Below are the code and all the weights of a small trained network. Each question names an input and a class and asks about switching units off, where a switched-off unit gives its printed mean instead of its output.

import numpy as np


def w(rows, s, z=0):
    codes = np.array(rows[::2]) - 128.0
    scale = np.full(codes.shape[1], s)
    scale[-1] = z or s
    return codes * scale


def f(y):
    return np.maximum(y, 0)


def log_softmax(a):
    a = a - a.max(-1, keepdims=True)
    return a - np.log(np.exp(a).sum(-1, keepdims=True))


def net(x, mask):
    res = np.array(x, float).reshape(1, 3) / 4 @ E
    y = f(res @ A[0][:, :-1].T + A[0][:, -1])
    res = res + np.where(mask, y, B[0][:, -1]) @ B[0][:, :-1]
    return log_softmax(res[-1] @ U[:, :-1].T + U[:, -1])


A, B = {}, {}
E = w([
[247,236,107,253,250,220],'x0',
[252,16,249,215,44,79],'x1',
[12,189,242,223,29,243],'x2',
],0.0055)
A[0] = w([
[193,223,4,160,248,203,215],'N1',
[240,19,182,135,133,32,254],'N2',
[232,54,209,246,157,118,89],'N3',
[249,104,208,239,193,153,85],'N4',
[141,7,245,103,16,76,132],'N5',
[232,168,1,51,244,26,193],'N6',
[156,11,246,93,10,46,125],'N7',
[13,252,232,218,28,253,245],'N8',
[15,168,30,4,31,107,177],'N9',
[39,61,251,181,17,216,178],'N10',
[14,134,31,18,30,71,200],'N11',
],0.0052,0.0047)
B[0] = w([
[85,231,10,242,168,199,224],'N1',
[228,37,68,27,25,21,218],'N2',
[153,16,232,236,176,8,188],'N3',
[89,13,221,239,207,13,189],'N4',
[105,205,21,75,10,240,193],'N5',
[207,217,16,198,15,174,218],'N6',
[153,229,31,50,14,252,195],'N7',
[9,149,240,251,238,224,249],'N8',
[145,2,221,230,231,3,195],'N9',
[15,108,78,228,15,216,213],'N10',
[218,10,164,213,179,10,201],'N11',
],0.0052,0.011)
U = w([
[240,13,86,178,233,9,254],'0',
[90,245,9,194,17,246,223],'1',
[13,22,250,242,180,91,146],'2',
[17,253,143,163,252,242,4],'3',
[242,125,83,17,15,138,22],'4',
],0.0053,0.0046)

Each question gives the input, the list of numbers given to net, and the class t.
The units are the neurons (one row each of A and B). Each row of codes is followed by its name. A weight is (code - 128) times the scale printed after its matrix; where a second scale follows, it is the last column's (A, B and U).
mask holds one flag per neuron, in row order. A switched-off neuron (its flag False) gives its mean, the last column of its row in B, instead of its output. The means were averaged over made-up inputs and are rounded, as every weight is.
A unit's drop is (log p(t) with every unit on - log p(t) with that unit switched off) / (log p(t) with every unit on - log p(t) with every unit switched off).
The circuit of an input: a set's keep is (log p(t) with only the set's units on - log p(t) with every unit switched off) / (log p(t) with every unit on - log p(t) with every unit switched off). Starting from all 11 units, units are removed one at a time, each time the one whose removal leaves the highest keep (on an exact tie, the one counted first), for as long as the keep stays at least 0.8.
units of the circuit, in order: the units of the circuit, biggest drop first
most important unit: the unit with the biggest drop
k most important neurons: the k neurons with the biggest drops, biggest first
drop of u: that unit's drop, to one decimal
input [7,-7,7], class 3: units of the circuit, in order	N8
input [1,-7,3], class 3: units of the circuit, in order	N2; N8
input [6,-4,1], class 3: units of the circuit, in order	N2; N10
input [-6,-1,-2], class 0: units of the circuit, in order	N11; N8
input [-6,-1,-1], class 0: units of the circuit, in order	N11; N8
input [-7,0,0], class 0: 2 most important neurons	N11; N9
input [3,-4,-6], class 1: 2 most important neurons	N6; N1
input [0,-8,-3], class 0: 2 most important neurons	N9; N11
input [0,7,8], class 1: 4 most important neurons	N5; N7; N10; N9
input [-7,3,6], class 1: 2 most important neurons	N7; N5
input [-8,2,4], class 1: 2 most important neurons	N7; N5
input [-6,1,3], class 1: 3 most important neurons	N7; N5; N4
input [-1,7,2], class 1: 3 most important neurons	N7; N5; N10
input [-7,3,-6], class 4: most important unit	N7
input [0,-7,1], class 2: 2 most important neurons	N9; N7
input [-2,-5,5], class 2: drop of N3	0.0
input [-2,3,-2], class 4: drop of N2	0.1
input [4,2,4], class 2: drop of N5	0.1
input [-5,7,-2], class 4: drop of N2	0.2
input [8,-4,7], class 3: most important unit	N8
